Below are the code and all the weights of a small trained network. Each question names an input and a class and asks about switching units off, where a switched-off unit gives its printed mean instead of its output.

import numpy as np


def w(rows, s, z=0):
    codes = np.array(rows[::2]) - 128.0
    scale = np.full(codes.shape[1], s)
    scale[-1] = z or s
    return codes * scale


def norm(h):
    return h / np.sqrt((h * h).mean(-1, keepdims=True) + 1e-5)


def f(y):
    return y / 2 * (1 + np.tanh(0.7978845608 * (y + 0.044715 * y**3)))


def log_softmax(a):
    a = a - a.max(-1, keepdims=True)
    return a - np.log(np.exp(a).sum(-1, keepdims=True))


def net(x, mask):
    res = np.array(x, float).reshape(1, 4) / 4 @ E
    u = 0
    for l in range(4):
        y = f(norm(res) @ A[l][:, :-1].T + A[l][:, -1])
        res = res + np.where(mask[u : u + 5], y, B[l][:, -1]) @ B[l][:, :-1]
        u += 5
    return log_softmax(norm(res)[-1] @ U[:, :-1].T + U[:, -1])


A, B = {}, {}
E = w([
[112,162,95,130,90,152],'x0',
[186,71,191,82,131,254],'x1',
[59,145,141,26,127,120],'x2',
[127,6,136,140,37,43],'x3',
],0.0092)
A[0] = w([
[154,167,118,70,79,38,89],'L0N0',
[86,212,59,164,254,74,121],'L0N1',
[215,159,117,155,103,173,45],'L0N2',
[158,123,153,146,93,58,2],'L0N3',
[126,172,69,120,136,137,20],'L0N4',
],0.0088,0.0048)
B[0] = w([
[71,148,163,126,123,82,177],'L0N0',
[161,2,97,106,79,144,255],'L0N1',
[101,127,139,171,196,105,143],'L0N2',
[109,170,101,108,47,89,136],'L0N3',
[164,48,172,102,139,85,124],'L0N4',
],0.011,0.0059)
A[1] = w([
[164,60,70,208,66,140,158],'L1N0',
[86,135,57,138,189,104,2],'L1N1',
[113,152,130,218,90,68,193],'L1N2',
[108,53,115,68,40,112,92],'L1N3',
[114,149,112,144,87,2,166],'L1N4',
],0.009,0.0038)
B[1] = w([
[246,106,115,149,99,112,237],'L1N0',
[63,74,130,143,97,113,117],'L1N1',
[139,170,187,84,137,158,186],'L1N2',
[57,95,62,163,185,117,254],'L1N3',
[110,192,239,144,64,83,235],'L1N4',
],0.012,0.0078)
A[2] = w([
[120,96,103,243,89,66,120],'L2N0',
[98,144,67,198,174,68,93],'L2N1',
[19,51,119,131,71,105,129],'L2N2',
[82,254,120,129,114,75,1],'L2N3',
[205,81,138,147,38,104,24],'L2N4',
],0.0091,0.0054)
B[2] = w([
[220,159,97,112,168,255,245],'L2N0',
[104,28,126,66,66,213,137],'L2N1',
[59,110,77,148,212,84,253],'L2N2',
[139,52,98,198,149,63,158],'L2N3',
[190,94,57,94,48,180,206],'L2N4',
],0.0082,0.0054)
A[3] = w([
[70,98,83,56,183,178,126],'L3N0',
[94,50,108,83,73,117,102],'L3N1',
[165,143,118,221,172,187,30],'L3N2',
[145,177,148,169,79,6,87],'L3N3',
[195,122,171,207,47,77,3],'L3N4',
],0.012,0.0035)
B[3] = w([
[128,191,101,41,77,82,235],'L3N0',
[75,79,68,141,171,67,200],'L3N1',
[102,110,186,175,254,113,194],'L3N2',
[68,193,209,138,110,111,254],'L3N3',
[138,143,77,49,76,251,242],'L3N4',
],0.013,0.0062)
U = w([
[226,70,63,157,110,188,206],'0',
[163,212,171,20,76,171,255],'1',
[68,78,27,39,162,44,61],'2',
[44,130,166,158,92,46,55],'3',
[155,170,178,171,253,169,8],'4',
],0.012,0.0028)

Each question gives the input, the list of numbers given to net, and the class t.
The units are the neurons (one row each of A and B). Each row of codes is followed by its name. A weight is (code - 128) times the scale printed after its matrix; where a second scale follows, it is the last column's (A, B and U).
mask holds one flag per neuron, layer by layer. A switched-off neuron (its flag False) gives its mean, the last column of its row in B, instead of its output. The means were averaged over made-up inputs and are rounded, as every weight is.
A unit's drop is (log p(t) with every unit on - log p(t) with that unit switched off) / (log p(t) with every unit on - log p(t) with every unit switched off).
The circuit of an input: a set's keep is (log p(t) with only the set's units on - log p(t) with every unit switched off) / (log p(t) with every unit on - log p(t) with every unit switched off). Starting from the 12 units with the biggest drops (on a tie, the unit counted first), units are removed one at a time, each time the one whose removal leaves the highest keep (on an exact tie, the one counted first), for as long as the keep stays at least 0.8.
circuit, biggest first: the units of the circuit, biggest drop first
k most important neurons: the k neurons with the biggest drops, biggest first
drop of u: that unit's drop, to one decimal
input [-1,-5,-8,-3], class 0: circuit, biggest first	[L0N1]
input [-1,-3,1,-6], class 2: 2 most important neurons	[L1N4; L1N3]
input [8,-7,-2,-7], class 0: circuit, biggest first	[L0N1; L1N0]
input [-1,-6,8,1], class 3: 2 most important neurons	[L1N4; L0N0]
input [-6,-8,-1,7], class 1: circuit, biggest first	[L3N4; L1N4]
input [0,-2,1,-4], class 2: 4 most important neurons	[L1N3; L1N4; L3N1; L3N4]
input [-6,-2,8,7], class 3: 2 most important neurons	[L1N4; L0N1]
input [-7,-6,0,0], class 0: circuit, biggest first	[L0N1; L2N0]
input [-8,-1,-3,5], class 1: 2 most important neurons	[L0N1; L1N4]
input [3,-6,0,-2], class 0: circuit, biggest first	[L0N1; L1N0]
input [1,-1,-1,3], class 1: 2 most important neurons	[L0N1; L3N4]
input [-3,5,-4,0], class 4: 4 most important neurons	[L0N1; L3N2; L0N2; L1N4]
input [-7,-7,2,1], class 3: 3 most important neurons	[L1N4; L0N0; L3N3]
input [0,-5,-7,-7], class 0: circuit, biggest first	[L0N1]
input [-1,1,0,-2], class 4: 4 most important neurons	[L1N3; L1N4; L1N0; L0N1]
input [5,-3,7,5], class 3: 2 most important neurons	[L1N4; L0N1]
input [1,-6,2,-7], class 2: 2 most important neurons	[L0N1; L1N3]
input [-4,-6,-2,-6], class 0: 2 most important neurons	[L0N1; L1N0]
input [-2,-2,-4,8], class 1: 2 most important neurons	[L0N1; L1N4]
input [0,8,-4,-1], class 4: circuit, biggest first	[L3N2]
input [0,7,-4,-1], class 4: 3 most important neurons	[L0N1; L3N2; L0N2]
input [-1,3,-1,-5], class 4: 2 most important neurons	[L3N2; L1N3]
input [-8,-1,-4,7], class 1: drop of L2N4	0.0
input [3,-2,-5,-7], class 0: drop of L0N1	1.8
input [4,8,-6,-8], class 4: drop of L3N2	0.1
input [1,5,-5,-2], class 4: drop of L0N1	0.4
input [-5,-8,7,2], class 3: circuit, biggest first	[L1N4]
